Below is a small trained network, with its code and all its weights. Each question gives an input and a class and asks what happens when units are switched off, that is, made to give their printed mean instead of their output.

import numpy as np


def w(rows, s, z=0):
    codes = np.array(rows[::2]) - 128.0
    scale = np.full(codes.shape[1], s)
    scale[-1] = z or s
    return codes * scale


def norm(h):
    return h / np.sqrt((h * h).mean(-1, keepdims=True) + 1e-5)


def f(y):
    return y / 2 * (1 + np.tanh(0.7978845608 * (y + 0.044715 * y**3)))


def log_softmax(a):
    a = a - a.max(-1, keepdims=True)
    return a - np.log(np.exp(a).sum(-1, keepdims=True))


def net(x, mask):
    res = np.array(x, float).reshape(1, 7) / 4 @ E
    u = 0
    for l in range(3):
        y = f(norm(res) @ A[l][:, :-1].T + A[l][:, -1])
        res = res + np.where(mask[u : u + 8], y, B[l][:, -1]) @ B[l][:, :-1]
        u += 8
    return log_softmax(norm(res)[-1] @ U[:, :-1].T + U[:, -1])


A, B = {}, {}
E = w([
[128,126,129,126,127,128,131,129,127,128,128],'x0',
[198,207,134,91,135,3,135,156,133,133,92],'x1',
[141,103,168,87,204,117,101,86,123,136,155],'x2',
[127,129,129,126,128,129,129,130,128,128,128],'x3',
[126,129,127,129,127,129,128,126,128,128,127],'x4',
[129,127,127,128,127,128,129,126,128,128,129],'x5',
[154,154,107,72,72,137,23,140,118,240,152],'x6',
],0.0028)
A[0] = w([
[77,81,155,187,165,184,153,88,110,47,107,75],'0.n1',
[81,28,183,218,155,212,186,98,152,45,93,108],'0.n2',
[144,177,74,165,93,108,187,157,189,73,94,58],'0.n3',
[152,107,174,100,255,146,116,97,137,129,116,145],'0.n4',
[152,175,132,155,184,8,241,140,156,51,99,128],'0.n5',
[165,128,136,111,95,111,136,120,153,114,154,86],'0.n6',
[129,109,141,130,86,107,110,109,35,121,176,174],'0.n7',
[132,126,150,101,237,63,155,119,49,103,133,4],'0.n8',
],0.0027,0.0014)
B[0] = w([
[123,155,81,92,138,63,179,159,146,200,193,177],'0.n1',
[157,211,60,102,174,78,141,175,121,187,156,225],'0.n2',
[118,92,164,107,142,114,122,148,36,137,89,153],'0.n3',
[129,102,168,92,106,110,147,52,115,109,156,164],'0.n4',
[119,86,172,177,82,173,3,127,135,59,70,251],'0.n5',
[122,130,131,172,177,134,117,130,124,166,107,124],'0.n6',
[102,142,123,141,145,156,148,134,174,70,122,139],'0.n7',
[141,173,174,73,116,124,122,72,211,124,98,153],'0.n8',
],0.003,0.0034)
A[1] = w([
[108,133,139,112,212,157,126,102,142,185,141,106],'1.n1',
[174,126,144,58,112,122,110,91,107,193,151,57],'1.n2',
[87,103,97,114,60,238,80,100,124,187,182,131],'1.n3',
[191,204,134,63,87,52,59,156,111,190,90,76],'1.n4',
[139,50,150,71,148,174,106,67,83,154,158,4],'1.n5',
[110,146,42,186,73,155,113,223,143,160,163,146],'1.n6',
[117,93,138,85,213,165,104,100,145,196,158,59],'1.n7',
[196,125,153,98,252,88,133,74,127,105,111,96],'1.n8',
],0.0033,0.0011)
B[1] = w([
[165,112,134,80,115,64,89,158,94,75,180,146],'1.n1',
[79,72,136,166,143,147,126,170,105,75,151,158],'1.n2',
[203,82,218,122,78,101,124,73,132,102,23,236],'1.n3',
[63,96,83,161,191,176,246,115,134,75,190,253],'1.n4',
[76,150,175,224,128,79,57,254,93,98,169,134],'1.n5',
[133,180,152,101,154,178,165,66,174,168,42,245],'1.n6',
[185,105,156,157,131,7,154,202,99,50,161,159],'1.n7',
[98,111,103,120,74,162,105,55,187,154,168,204],'1.n8',
],0.003,0.0027)
A[2] = w([
[77,124,105,91,180,88,130,117,146,144,254,5],'2.n1',
[101,197,57,152,147,163,183,207,128,169,123,19],'2.n2',
[158,128,154,194,133,86,170,176,167,104,107,87],'2.n3',
[99,169,51,136,136,135,213,138,101,172,124,125],'2.n4',
[168,94,190,108,90,54,136,108,127,92,132,182],'2.n5',
[118,127,120,181,68,124,76,195,123,102,45,109],'2.n6',
[108,174,76,122,131,139,198,84,166,114,110,86],'2.n7',
[98,136,101,144,182,72,146,147,110,104,192,40],'2.n8',
],0.0042,0.0012)
B[2] = w([
[213,156,52,94,158,122,237,132,52,177,52,246],'2.n1',
[22,96,163,145,99,161,4,152,226,82,182,233],'2.n2',
[146,128,110,99,50,176,79,107,66,210,158,166],'2.n3',
[92,98,126,128,133,136,81,128,182,105,224,254],'2.n4',
[82,134,102,165,138,164,100,160,160,160,161,237],'2.n5',
[141,193,71,106,176,94,231,145,43,143,146,225],'2.n6',
[110,99,151,127,122,119,75,189,101,148,181,230],'2.n7',
[183,108,120,87,82,192,173,96,132,197,34,190],'2.n8',
],0.0035,0.0025)
U = w([
[33,125,96,128,115,169,79,184,214,134,205,248],'0',
[197,103,64,66,189,105,233,111,106,182,150,215],'1',
[141,140,166,134,66,192,146,68,141,203,10,58],'2',
[162,66,207,158,127,91,45,186,67,133,174,60],'3',
[113,207,86,173,115,86,177,172,22,74,75,37],'4',
[124,143,190,128,170,78,71,38,225,63,98,59],'5',
],0.012,0.0015)

Each question gives the input, the list of numbers given to net, and the class t.
The units are the neurons (one row each of A and B). Each row of codes is followed by its name. A weight is (code - 128) times the scale printed after its matrix; where a second scale follows, it is the last column's (A, B and U).
mask holds one flag per neuron, layer by layer. A switched-off neuron (its flag False) gives its mean, the last column of its row in B, instead of its output. The means were averaged over made-up inputs and are rounded, as every weight is.
A unit's drop is (log p(t) with every unit on - log p(t) with that unit switched off) / (log p(t) with every unit on - log p(t) with every unit switched off).
The circuit of an input: a set's keep is (log p(t) with only the set's units on - log p(t) with every unit switched off) / (log p(t) with every unit on - log p(t) with every unit switched off). Starting from the 12 units with the biggest drops (on a tie, the unit counted first), units are removed one at a time, each time the one whose removal leaves the highest keep (on an exact tie, the one counted first), for as long as the keep stays at least 0.8.
units of the circuit, in order: the units of the circuit, biggest drop first
unit that matters most: the unit with the biggest drop
top k neurons: the k neurons with the biggest drops, biggest first
drop when u is switched off: that unit's drop, to one decimal
input [7,-4,-7,-1,8,-4,1], class 2: units of the circuit, in order	(1.n3)
input [0,-1,0,-4,8,8,-4], class 0: units of the circuit, in order	(2.n2, 0.n2)
input [-7,3,0,-8,0,-4,7], class 0: units of the circuit, in order	(2.n2, 1.n4)
input [4,8,2,7,0,3,-8], class 5: top 2 neurons	(2.n1, 0.n8)
input [-2,-8,1,-8,-4,7,2], class 3: top 3 neurons	(1.n3, 1.n7, 1.n5)
input [-3,0,3,3,7,8,-5], class 1: top 2 neurons	(0.n2, 0.n1)
input [-5,2,7,-5,-8,-2,8], class 1: units of the circuit, in order	(1.n4, 2.n1)
input [4,2,-8,6,-3,-8,1], class 0: top 3 neurons	(1.n3, 0.n5, 2.n2)
input [-1,-7,-4,3,-6,0,1], class 2: top 2 neurons	(1.n3, 1.n4)
input [-1,1,3,-7,-4,-1,3], class 1: top 2 neurons	(0.n5, 1.n4)
input [-5,-7,2,-8,5,-5,1], class 3: top 2 neurons	(1.n3, 1.n4)
input [3,8,0,-1,6,8,3], class 0: top 2 neurons	(1.n4, 2.n2)
input [-5,2,5,-2,5,-2,7], class 1: top 2 neurons	(1.n4, 0.n5)
input [3,2,-6,-6,1,-4,1], class 0: top 2 neurons	(1.n3, 0.n5)
input [5,1,1,-8,1,-5,1], class 1: unit that matters most	0.n5
input [-4,0,-3,8,-1,-5,-3], class 0: top 2 neurons	(0.n2, 1.n3)
input [-7,-7,-8,6,-5,4,4], class 2: drop when 1.n3 is switched off	0.7
input [-6,-2,-2,-5,-6,0,1], class 2: drop when 1.n3 is switched off	0.2
input [-4,-7,-2,-6,-7,8,5], class 2: drop when 1.n3 is switched off	0.4
input [-5,-8,-4,-4,0,6,7], class 2: drop when 1.n3 is switched off	0.4
input [2,-1,0,-3,-7,-2,-8], class 0: unit that matters most	0.n2
